Below are the code and all the weights of a small trained network. Each question names an input and a target symbol and asks about switching units off, where a switched-off unit gives its printed mean instead of its output.

import numpy as np


def w(rows, s, z=0):
    codes = np.array(rows[::2]) - 128.0
    scale = np.full(codes.shape[1], s)
    scale[-1] = z or s
    return codes * scale


def norm(h):
    return h / np.sqrt((h * h).mean(-1, keepdims=True) + 1e-5)


def f(y):
    return y / 2 * (1 + np.tanh(0.7978845608 * (y + 0.044715 * y**3)))


def softmax(a):
    e = np.exp(a - a.max(-1, keepdims=True))
    return e / e.sum(-1, keepdims=True)


def log_softmax(a):
    a = a - a.max(-1, keepdims=True)
    return a - np.log(np.exp(a).sum(-1, keepdims=True))


def net(x, mask):
    ids = ['ΘΛΦαβγδεζηστψω'.index(c) for c in x.split()]
    T = len(ids)
    res = E[ids] + P[:T]
    r = norm(res)
    for j in range(3):
        rows = slice(2 * j, 2 * j + 2)
        q, k, v = (r @ M[0][rows].T for M in (Q, K, V))
        z = softmax(np.where(np.tri(T) > 0, q @ k.T / 2**0.5, -1e9)) @ v
        o = O[0][rows]
        res = res + np.where(mask[j], z, o[:, -1]) @ o[:, :-1]
    y = f(norm(res) @ A[0][:, :-1].T + A[0][:, -1])
    res = res + np.where(mask[3:7], y, B[0][:, -1]) @ B[0][:, :-1]
    return log_softmax(norm(res)[-1] @ U[:, :-1].T + U[:, -1])


Q, K, V, O, A, B = {}, {}, {}, {}, {}, {}
E = w([
[150,145,47,126,118],'Θ',
[172,110,52,145,149],'Λ',
[122,132,136,69,140],'Φ',
[190,144,12,125,102],'α',
[109,175,140,137,117],'β',
[75,141,136,132,168],'γ',
[130,135,75,134,116],'δ',
[125,120,63,115,130],'ε',
[173,150,26,168,147],'ζ',
[162,136,3,129,140],'η',
[157,133,146,105,94],'σ',
[140,144,145,155,159],'τ',
[163,112,73,126,133],'ψ',
[139,102,150,154,114],'ω',
],0.0048)
P = w([
[181,119,16,169,96],'0',
[255,174,27,135,183],'1',
[156,116,67,164,105],'2',
[234,178,79,123,185],'3',
[144,116,105,158,112],'4',
[208,183,124,120,193],'5',
[127,114,142,148,115],'6',
[185,181,177,110,188],'7',
],0.0017)
Q[0] = w([
[41,12,74,178,86],'head 1',
[209,171,164,135,213],'head 1',
[122,143,67,63,169],'head 2',
[170,157,134,82,134],'head 2',
[63,101,105,125,154],'head 3',
[3,41,70,235,4],'head 3',
],0.022)
K[0] = w([
[138,84,12,169,148],'head 1',
[124,115,211,144,157],'head 1',
[142,128,49,129,139],'head 2',
[188,134,109,114,141],'head 2',
[98,108,110,111,140],'head 3',
[148,126,4,144,114],'head 3',
],0.025)
V[0] = w([
[130,218,123,171,50],'head 1',
[99,166,173,169,165],'head 1',
[198,54,137,52,96],'head 2',
[153,142,124,156,1],'head 2',
[34,152,80,100,197],'head 3',
[108,50,88,217,157],'head 3',
],0.0072)
O[0] = w([
[70,198,149,158,89,252],'head 1',
[149,160,99,180,159,32],'head 1',
[55,115,72,164,168,210],'head 2',
[95,78,198,133,184,204],'head 2',
[79,128,100,64,202,44],'head 3',
[114,146,253,109,150,217],'head 3',
],0.0044,0.0026)
A[0] = w([
[225,237,91,162,252,3],'neuron 1',
[192,198,196,240,160,39],'neuron 2',
[78,131,121,39,67,88],'neuron 3',
[132,52,185,81,48,16],'neuron 4',
],0.0043,0.0033)
B[0] = w([
[15,85,132,138,71,243],'neuron 1',
[126,54,47,177,227,255],'neuron 2',
[107,162,89,208,147,75],'neuron 3',
[65,108,1,79,56,112],'neuron 4',
],0.0093,0.0007)
U = w([
[44,195,201,101,50,46],'Θ',
[81,22,253,124,127,157],'Λ',
[183,82,6,71,189,37],'Φ',
[165,225,164,60,78,148],'α',
[60,229,49,208,122,183],'β',
[32,140,117,51,244,113],'γ',
[134,213,243,187,158,175],'δ',
[208,219,103,88,232,5],'ε',
[84,66,162,212,27,78],'ζ',
[81,77,76,28,32,202],'η',
[235,159,78,182,40,121],'σ',
[29,21,92,191,161,17],'τ',
[246,77,196,39,124,184],'ψ',
[209,54,129,214,212,225],'ω',
],0.013,0.0017)

Each question gives the input, a string of symbols that net reads in full, and the target symbol t.
The units are the heads (2 rows each of Q, K, V and O) and the neurons (one row each of A and B). Each row of codes is followed by its name. A weight is (code - 128) times the scale printed after its matrix; where a second scale follows, it is the last column's (O, A, B and U).
mask holds one flag per unit, heads first, then neurons. A switched-off unit (its flag False) gives its mean, the last column of its rows in O or B, instead of its output. The means were averaged over made-up inputs and are rounded, as every weight is.
A unit's drop is (log p(t) with every unit on - log p(t) with that unit switched off) / (log p(t) with every unit on - log p(t) with every unit switched off).
The circuit of an input: a set's keep is (log p(t) with only the set's units on - log p(t) with every unit switched off) / (log p(t) with every unit on - log p(t) with every unit switched off). Starting from all 7 units, units are removed one at a time, each time the one whose removal leaves the highest keep (on an exact tie, the one counted first), for as long as the keep stays at least 0.8.
circuit, biggest first: the units of the circuit, biggest drop first
unit that matters most: the unit with the biggest drop
k most important neurons: the k neurons with the biggest drops, biggest first
which heads matter: for each layer, one digit per head in row order, 1 if its drop is at least 0.15 and else 0, layers parted by /
input ψ ψ ψ η ω δ Λ ε, target ω: unit that matters most => head 3
input ψ ω ω α, target ω: circuit, biggest first => (head 3; neuron 2)
input τ Φ ψ η ψ Λ α ψ, target Φ: which heads matter => 001
input ψ ω ψ Λ β β α η, target β: which heads matter => 100
input ε β σ β, target β: which heads matter => 101
input Λ β ψ α Λ α, target β: which heads matter => 100
input ψ β σ σ ψ ψ Θ ω, target ω: which heads matter => 000
input β ψ τ, target ω: which heads matter => 100
input Λ ψ ψ ψ, target ψ: circuit, biggest first => (head 1; neuron 2)
input α Θ σ γ ζ, target τ: which heads matter => 000
input ψ Φ α β σ Λ τ β, target β: which heads matter => 001
input ε ε Λ β Λ ψ ψ ε, target β: which heads matter => 100
input β ε ζ ψ α ψ ω ζ, target ω: 2 most important neurons => (neuron 2; neuron 4)
input ψ γ Θ ψ Θ ψ, target γ: most important neuron => (neuron 1)
input ψ η ε β ζ, target τ: 2 most important neurons => (neuron 1; neuron 2)
input ψ Λ ψ ω Φ ψ β, target δ: circuit, biggest first => (head 1; head 2; neuron 2)
input ψ ψ Λ ε ω ψ τ Λ, target τ: circuit, biggest first => (neuron 1; neuron 2)
input σ ψ ζ β Λ ε γ, target α: which heads matter => 010
input Λ ψ ω Θ ζ ω β, target δ: which heads matter => 110
input γ η σ ψ, target σ: which heads matter => 001
input Λ γ Θ Λ, target γ: circuit, biggest first => (head 3)
input β Λ σ ω, target ω: circuit, biggest first => (neuron 2; neuron 1)
input Λ ζ Λ, target ψ: 2 most important neurons => (neuron 1; neuron 2)
input ψ δ ψ δ ψ ε η, target ε: which heads matter => 101
input ζ Λ ε Θ τ ψ, target τ: which heads matter => 100
input Λ Λ β ω ψ ω δ, target Θ: 3 most important neurons => (neuron 2; neuron 4; neuron 3)
input ω ω Λ ψ Θ ψ Φ Λ, target Φ: circuit, biggest first => (head 3)
